Below are the code and all the weights of a small trained network. Each question names an input and a class and asks about switching units off, where a switched-off unit gives its printed mean instead of its output.

import numpy as np


def w(rows, s, z=0):
    codes = np.array(rows[::2]) - 128.0
    scale = np.full(codes.shape[1], s)
    scale[-1] = z or s
    return codes * scale


def norm(h):
    return h / np.sqrt((h * h).mean(-1, keepdims=True) + 1e-5)


def f(y):
    return y / 2 * (1 + np.tanh(0.7978845608 * (y + 0.044715 * y**3)))


def log_softmax(a):
    a = a - a.max(-1, keepdims=True)
    return a - np.log(np.exp(a).sum(-1, keepdims=True))


def net(x, mask):
    res = np.array(x, float).reshape(1, 7) / 4 @ E
    u = 0
    for l in range(2):
        y = f(norm(res) @ A[l][:, :-1].T + A[l][:, -1])
        res = res + np.where(mask[u : u + 16], y, B[l][:, -1]) @ B[l][:, :-1]
        u += 16
    return log_softmax(norm(res)[-1] @ U[:, :-1].T + U[:, -1])


A, B = {}, {}
E = w([
[132,136,103,125,125,129,154,123,121,144,128],'x0',
[28,110,103,239,105,62,154,118,110,72,179],'x1',
[134,146,114,147,29,198,154,153,182,88,117],'x2',
[115,135,121,128,150,138,127,139,133,113,113],'x3',
[80,203,217,113,108,127,185,2,115,99,62],'x4',
[152,130,127,135,127,115,140,126,134,127,131],'x5',
[118,24,153,154,125,131,176,141,148,154,52],'x6',
],0.0048)
A[0] = w([
[160,190,148,42,118,162,114,149,114,179,165,4],'0.n0',
[153,239,126,127,146,146,93,155,115,131,236,57],'0.n1',
[93,166,102,183,113,108,139,129,62,51,199,36],'0.n2',
[183,106,71,70,145,173,59,232,153,204,153,75],'0.n3',
[152,211,126,169,149,166,68,129,66,125,181,6],'0.n4',
[91,161,145,73,102,98,162,56,107,85,118,103],'0.n5',
[149,105,129,124,246,93,105,121,30,163,146,63],'0.n6',
[87,127,131,120,180,46,105,140,93,145,153,49],'0.n7',
[159,141,159,45,145,165,94,127,128,199,99,62],'0.n8',
[56,95,123,146,120,91,138,143,129,68,159,46],'0.n9',
[122,75,42,220,131,100,82,211,88,120,210,93],'0.n10',
[133,172,95,145,54,200,144,179,220,54,121,59],'0.n11',
[145,138,127,156,34,245,160,169,139,111,173,24],'0.n12',
[112,104,149,66,227,56,135,127,61,154,161,33],'0.n13',
[120,3,162,172,142,136,175,170,135,187,43,79],'0.n14',
[120,235,107,126,131,139,85,132,99,111,186,50],'0.n15',
],0.0049,0.0027)
B[0] = w([
[128,58,118,137,157,157,147,126,88,84,94,159],'0.n0',
[77,14,87,2,79,54,154,107,167,144,67,188],'0.n1',
[136,60,115,148,138,146,138,115,61,84,99,178],'0.n2',
[105,204,203,132,148,154,157,189,120,135,173,253],'0.n3',
[98,52,140,80,72,86,102,136,170,81,83,145],'0.n4',
[90,156,186,135,139,163,160,170,142,145,160,183],'0.n5',
[123,135,61,163,35,173,78,122,196,158,100,197],'0.n6',
[158,109,106,187,72,153,127,134,137,142,99,157],'0.n7',
[177,111,127,178,119,193,141,127,68,55,137,192],'0.n8',
[190,118,100,123,117,180,129,104,70,124,166,147],'0.n9',
[123,195,205,128,156,149,177,178,107,149,182,243],'0.n10',
[125,101,101,171,111,102,35,52,162,208,99,196],'0.n11',
[123,133,82,165,110,108,59,91,167,202,72,174],'0.n12',
[92,156,79,182,57,147,37,48,201,201,64,182],'0.n13',
[70,56,93,10,50,37,116,113,147,66,107,213],'0.n14',
[87,66,143,94,103,79,180,125,172,99,59,171],'0.n15',
],0.0055,0.0044)
A[1] = w([
[220,141,114,69,145,167,88,124,122,174,90,136],'1.n0',
[102,112,96,185,141,130,166,162,90,131,111,153],'1.n1',
[127,116,36,2,111,27,113,117,153,43,131,89],'1.n2',
[116,86,112,129,160,123,92,193,147,145,179,136],'1.n3',
[210,119,184,104,124,213,129,151,152,116,90,103],'1.n4',
[150,119,53,202,120,115,47,57,193,240,88,61],'1.n5',
[147,157,127,148,182,144,137,212,132,140,181,32],'1.n6',
[111,199,231,179,145,133,138,78,150,140,85,55],'1.n7',
[222,180,118,101,183,201,121,138,99,91,110,38],'1.n8',
[110,90,164,119,153,135,83,114,99,154,104,110],'1.n9',
[122,216,201,136,172,128,200,53,124,97,98,88],'1.n10',
[121,143,106,244,150,130,174,111,70,68,182,5],'1.n11',
[118,52,99,88,117,82,128,137,164,79,108,36],'1.n12',
[123,135,201,139,91,143,168,110,205,130,93,167],'1.n13',
[107,85,121,227,59,99,139,128,77,121,147,100],'1.n14',
[80,127,193,133,127,150,146,44,83,108,100,154],'1.n15',
],0.0058,0.0026)
B[1] = w([
[72,108,120,191,149,104,126,41,99,57,106,204],'1.n0',
[190,122,202,109,121,148,83,100,122,114,118,147],'1.n1',
[76,3,153,59,72,61,201,90,160,130,96,213],'1.n2',
[141,200,170,90,93,109,162,86,185,173,91,183],'1.n3',
[113,123,99,195,188,98,128,71,49,71,155,206],'1.n4',
[139,236,89,223,110,197,7,74,204,131,73,254],'1.n5',
[161,176,164,118,79,104,188,174,163,178,192,169],'1.n6',
[166,156,114,121,87,100,139,183,166,201,180,191],'1.n7',
[87,71,112,175,157,99,199,92,43,92,121,161],'1.n8',
[118,169,86,144,108,128,148,134,137,102,145,142],'1.n9',
[137,145,137,124,87,105,124,237,181,212,191,207],'1.n10',
[130,88,134,126,231,145,142,60,71,39,91,168],'1.n11',
[120,141,136,47,126,92,172,96,125,120,153,175],'1.n12',
[83,143,91,118,206,87,93,179,130,129,169,221],'1.n13',
[169,162,92,94,207,181,108,90,88,113,55,197],'1.n14',
[218,122,114,109,114,166,102,212,149,161,171,235],'1.n15',
],0.0051,0.0044)
U = w([
[166,228,181,126,113,123,184,244,169,220,215,254],'0',
[111,207,68,209,75,144,14,41,213,161,48,72],'1',
[66,33,126,5,64,46,192,92,169,101,88,124],'2',
[154,131,134,180,224,158,178,56,2,21,118,70],'3',
],0.0083,0.00059)

Each question gives the input, the list of numbers given to net, and the class t.
The units are the neurons (one row each of A and B). Each row of codes is followed by its name. A weight is (code - 128) times the scale printed after its matrix; where a second scale follows, it is the last column's (A, B and U).
mask holds one flag per neuron, layer by layer. A switched-off neuron (its flag False) gives its mean, the last column of its row in B, instead of its output. The means were averaged over made-up inputs and are rounded, as every weight is.
A unit's drop is (log p(t) with every unit on - log p(t) with that unit switched off) / (log p(t) with every unit on - log p(t) with every unit switched off).
The circuit of an input: a set's keep is (log p(t) with only the set's units on - log p(t) with every unit switched off) / (log p(t) with every unit on - log p(t) with every unit switched off). Starting from the 12 units with the biggest drops (on a tie, the unit counted first), units are removed one at a time, each time the one whose removal leaves the highest keep (on an exact tie, the one counted first), for as long as the keep stays at least 0.8.
circuit, biggest first: the units of the circuit, biggest drop first
most important unit: the unit with the biggest drop
k most important neurons: the k neurons with the biggest drops, biggest first
k most important neurons of layer l: the k neurons of layer l with the biggest drops, biggest first
drop when u is switched off: that unit's drop, to one decimal
input [8,-8,-4,7,3,-4,6], class 3: circuit, biggest first : 0.n8, 1.n4
input [-5,-3,6,-6,6,0,-7], class 2: circuit, biggest first : 1.n5
input [5,8,4,-4,5,-5,-6], class 3: circuit, biggest first : 0.n2, 1.n11
input [-7,-7,-8,-8,3,-3,7], class 1: circuit, biggest first : 0.n13, 1.n5
input [-4,-5,-6,-7,-3,-5,-6], class 1: 3 most important neurons : 0.n13, 0.n6, 0.n14
input [-1,-3,4,3,-4,2,5], class 2: 2 most important neurons : 0.n14, 0.n13
input [7,7,4,3,7,-2,-5], class 0: 3 most important neurons : 1.n10, 0.n5, 1.n15
input [-8,3,-3,6,-3,-5,-4], class 2: 2 most important neurons : 0.n1, 0.n4
input [-6,8,7,-4,-5,-8,5], class 3: 2 most important neurons of layer 0 : 0.n10, 0.n13
input [5,7,-5,-4,-3,2,6], class 3: 2 most important neurons : 0.n1, 0.n10
input [-3,-5,-5,-7,4,-8,4], class 1: 3 most important neurons : 0.n13, 0.n3, 0.n10
input [1,1,-8,-3,-5,3,-1], class 1: 3 most important neurons : 0.n13, 0.n6, 1.n5
input [-2,-1,-7,2,-4,1,-7], class 1: 4 most important neurons of layer 0 : 0.n13, 0.n6, 0.n14, 0.n7
input [2,5,2,2,7,-1,-7], class 0: most important unit : 0.n5
input [4,4,3,-6,3,2,0], class 3: 2 most important neurons : 1.n11, 0.n2
input [3,-2,-5,-8,5,-2,5], class 0: 2 most important neurons of layer 0 : 0.n11, 0.n1
input [4,-6,-7,7,-1,-1,3], class 1: 3 most important neurons : 0.n13, 0.n6, 1.n5
input [-8,6,-2,-1,-6,-2,2], class 0: 3 most important neurons : 0.n10, 1.n6, 0.n8
input [-6,7,-4,0,3,-3,-8], class 2: 2 most important neurons : 0.n1, 0.n15
input [-3,7,-1,7,-8,1,2], class 0: circuit, biggest first : 0.n10
input [6,8,-8,6,-3,3,5], class 1: 3 most important neurons of layer 0 : 0.n13, 0.n6, 0.n3
input [2,-7,6,3,3,2,-2], class 3: 2 most important neurons of layer 1 : 1.n4, 1.n8
input [-7,-1,-6,-4,-4,-1,5], class 1: 3 most important neurons of layer 0 : 0.n13, 0.n6, 0.n1
input [7,6,-1,7,-5,5,-7], class 2: drop when 0.n1 is switched off : 1.6
input [-5,1,-2,3,6,7,-7], class 2: drop when 0.n15 is switched off : 0.4
input [-7,0,-4,-1,7,7,1], class 0: drop when 1.n10 is switched off : 0.0
input [-3,2,4,-5,-4,-7,-6], class 2: circuit, biggest first : 0.n1
input [2,-5,-6,-7,-4,5,3], class 1: drop when 0.n6 is switched off : 1.6
